Below are the code and all the weights of a small trained network. Each question names an input and a target symbol and asks about switching units off, where a switched-off unit gives its printed mean instead of its output.

import numpy as np


def w(rows, s, z=0):
    codes = np.array(rows[::2]) - 128.0
    scale = np.full(codes.shape[1], s)
    scale[-1] = z or s
    return codes * scale


def f(y):
    return np.maximum(y, 0)


def softmax(a):
    e = np.exp(a - a.max(-1, keepdims=True))
    return e / e.sum(-1, keepdims=True)


def log_softmax(a):
    a = a - a.max(-1, keepdims=True)
    return a - np.log(np.exp(a).sum(-1, keepdims=True))


def net(x, mask):
    ids = ['αγδζθλμξπστω'.index(c) for c in x.split()]
    T = len(ids)
    res = E[ids] + P[:T]
    r = res
    for j in range(3):
        rows = slice(2 * j, 2 * j + 2)
        q, k, v = (r @ M[0][rows].T for M in (Q, K, V))
        z = softmax(np.where(np.tri(T) > 0, q @ k.T / 2**0.5, -1e9)) @ v
        o = O[0][rows]
        res = res + np.where(mask[j], z, o[:, -1]) @ o[:, :-1]
    y = f(res @ A[0][:, :-1].T + A[0][:, -1])
    res = res + np.where(mask[3:7], y, B[0][:, -1]) @ B[0][:, :-1]
    return log_softmax(res[-1] @ U[:, :-1].T + U[:, -1])


Q, K, V, O, A, B = {}, {}, {}, {}, {}, {}
E = w([
[137,21,221,65,176,110],'α',
[70,152,7,161,91,153],'γ',
[81,171,76,127,70,146],'δ',
[73,197,17,80,75,171],'ζ',
[106,63,208,106,92,133],'θ',
[60,159,113,182,165,96],'λ',
[93,95,133,200,79,136],'μ',
[78,156,104,142,172,93],'ξ',
[150,83,170,141,141,53],'π',
[98,156,144,52,117,131],'σ',
[125,99,82,50,146,149],'τ',
[70,209,30,104,141,67],'ω',
],0.019)
P = w([
[89,174,111,129,240,162],'0',
[76,123,208,169,156,33],'1',
[232,231,155,172,127,85],'2',
[83,126,183,155,141,6],'3',
[254,245,151,98,95,131],'4',
[82,112,174,141,154,23],'5',
],0.0095)
Q[0] = w([
[182,160,152,112,144,167],'H0',
[27,115,135,144,174,155],'H0',
[119,176,148,144,94,38],'H1',
[255,199,152,162,121,216],'H1',
[161,246,81,144,83,184],'H2',
[203,111,161,87,151,142],'H2',
],0.0099)
K[0] = w([
[157,129,86,127,22,75],'H0',
[123,87,119,166,130,192],'H0',
[123,148,97,72,219,108],'H1',
[172,174,145,94,7,2],'H1',
[198,101,76,115,62,181],'H2',
[178,105,113,87,150,171],'H2',
],0.01)
V[0] = w([
[63,117,83,168,86,72],'H0',
[194,214,144,42,254,67],'H0',
[201,136,194,162,171,6],'H1',
[73,107,55,169,183,106],'H1',
[106,108,126,107,163,171],'H2',
[133,172,86,153,74,165],'H2',
],0.0095)
O[0] = w([
[92,177,92,171,41,153,195],'H0',
[78,165,203,93,155,250,180],'H0',
[166,197,114,251,253,107,49],'H1',
[246,214,95,143,27,204,254],'H1',
[134,170,2,95,175,140,110],'H2',
[145,65,201,121,227,145,131],'H2',
],0.0078,0.0083)
A[0] = w([
[127,196,162,36,138,118,79],'N0',
[2,69,146,100,97,46,105],'N1',
[70,80,111,190,106,200,72],'N2',
[121,145,221,158,93,123,252],'N3',
],0.0091,0.0018)
B[0] = w([
[108,122,199,103,94,212,237],'N0',
[193,172,91,7,152,1,234],'N1',
[88,160,214,39,206,68,195],'N2',
[113,130,44,110,194,165,254],'N3',
],0.0072,0.0074)
U = w([
[125,102,149,104,170,136,121],'α',
[173,105,2,122,165,143,118],'γ',
[103,113,126,105,172,123,76],'δ',
[123,101,182,155,61,142,53],'ζ',
[160,94,97,89,177,133,87],'θ',
[135,146,122,123,148,123,42],'λ',
[123,79,164,201,92,156,255],'μ',
[84,135,139,169,156,136,189],'ξ',
[200,142,92,123,217,116,171],'π',
[97,117,197,133,178,131,160],'σ',
[245,91,81,102,203,197,197],'τ',
[193,175,174,143,135,166,32],'ω',
],0.0086,0.0051)

Each question gives the input, a string of symbols that net reads in full, and the target symbol t.
The units are the heads (2 rows each of Q, K, V and O) and the neurons (one row each of A and B). Each row of codes is followed by its name. A weight is (code - 128) times the scale printed after its matrix; where a second scale follows, it is the last column's (O, A, B and U).
mask holds one flag per unit, heads first, then neurons. A switched-off unit (its flag False) gives its mean, the last column of its rows in O or B, instead of its output. The means were averaged over made-up inputs and are rounded, as every weight is.
A unit's drop is (log p(t) with every unit on - log p(t) with that unit switched off) / (log p(t) with every unit on - log p(t) with every unit switched off).
The circuit of an input: a set's keep is (log p(t) with only the set's units on - log p(t) with every unit switched off) / (log p(t) with every unit on - log p(t) with every unit switched off). Starting from all 7 units, units are removed one at a time, each time the one whose removal leaves the highest keep (on an exact tie, the one counted first), for as long as the keep stays at least 0.8.
circuit, biggest first: the units of the circuit, biggest drop first
unit that matters most: the unit with the biggest drop
top k neurons: the k neurons with the biggest drops, biggest first
heads that matter: for each layer, one digit per head in row order, 1 if its drop is at least 0.15 and else 0, layers parted by /
input μ μ μ γ μ μ, target γ: heads that matter : 100
input γ ζ α γ μ σ, target ζ: heads that matter : 010
input ζ α α μ ζ α, target θ: circuit, biggest first : N1; H1
input μ π λ, target π: heads that matter : 010
input ζ μ σ σ ω θ, target θ: circuit, biggest first : N1; H1
input π γ π θ μ, target π: top 2 neurons : N0; N3
input α γ δ ω λ ζ, target σ: unit that matters most : H0
input π π α, target π: top 2 neurons : N0; N3
input γ σ ζ α, target ζ: heads that matter : 011
input θ θ ζ θ α λ, target π: circuit, biggest first : N1; H1; H0
input π δ α ζ π, target π: heads that matter : 010
input ζ α ω, target ω: heads that matter : 100
input γ α θ α π ζ, target ζ: circuit, biggest first : H1; N3
input ζ γ μ θ π π, target θ: unit that matters most : N1
input μ γ ω, target ω: top 2 neurons : N3; N1
input α δ μ π, target π: circuit, biggest first : H1; N0
input ω ω ξ, target ω: circuit, biggest first : H1; H0
input α ω δ μ π μ, target σ: heads that matter : 110
input π γ γ μ, target ξ: heads that matter : 010
input ζ ω θ μ, target θ: circuit, biggest first : N1; H1; N3
input μ π π θ θ, target π: circuit, biggest first : H1
input π τ γ α α μ, target ξ: heads that matter : 011
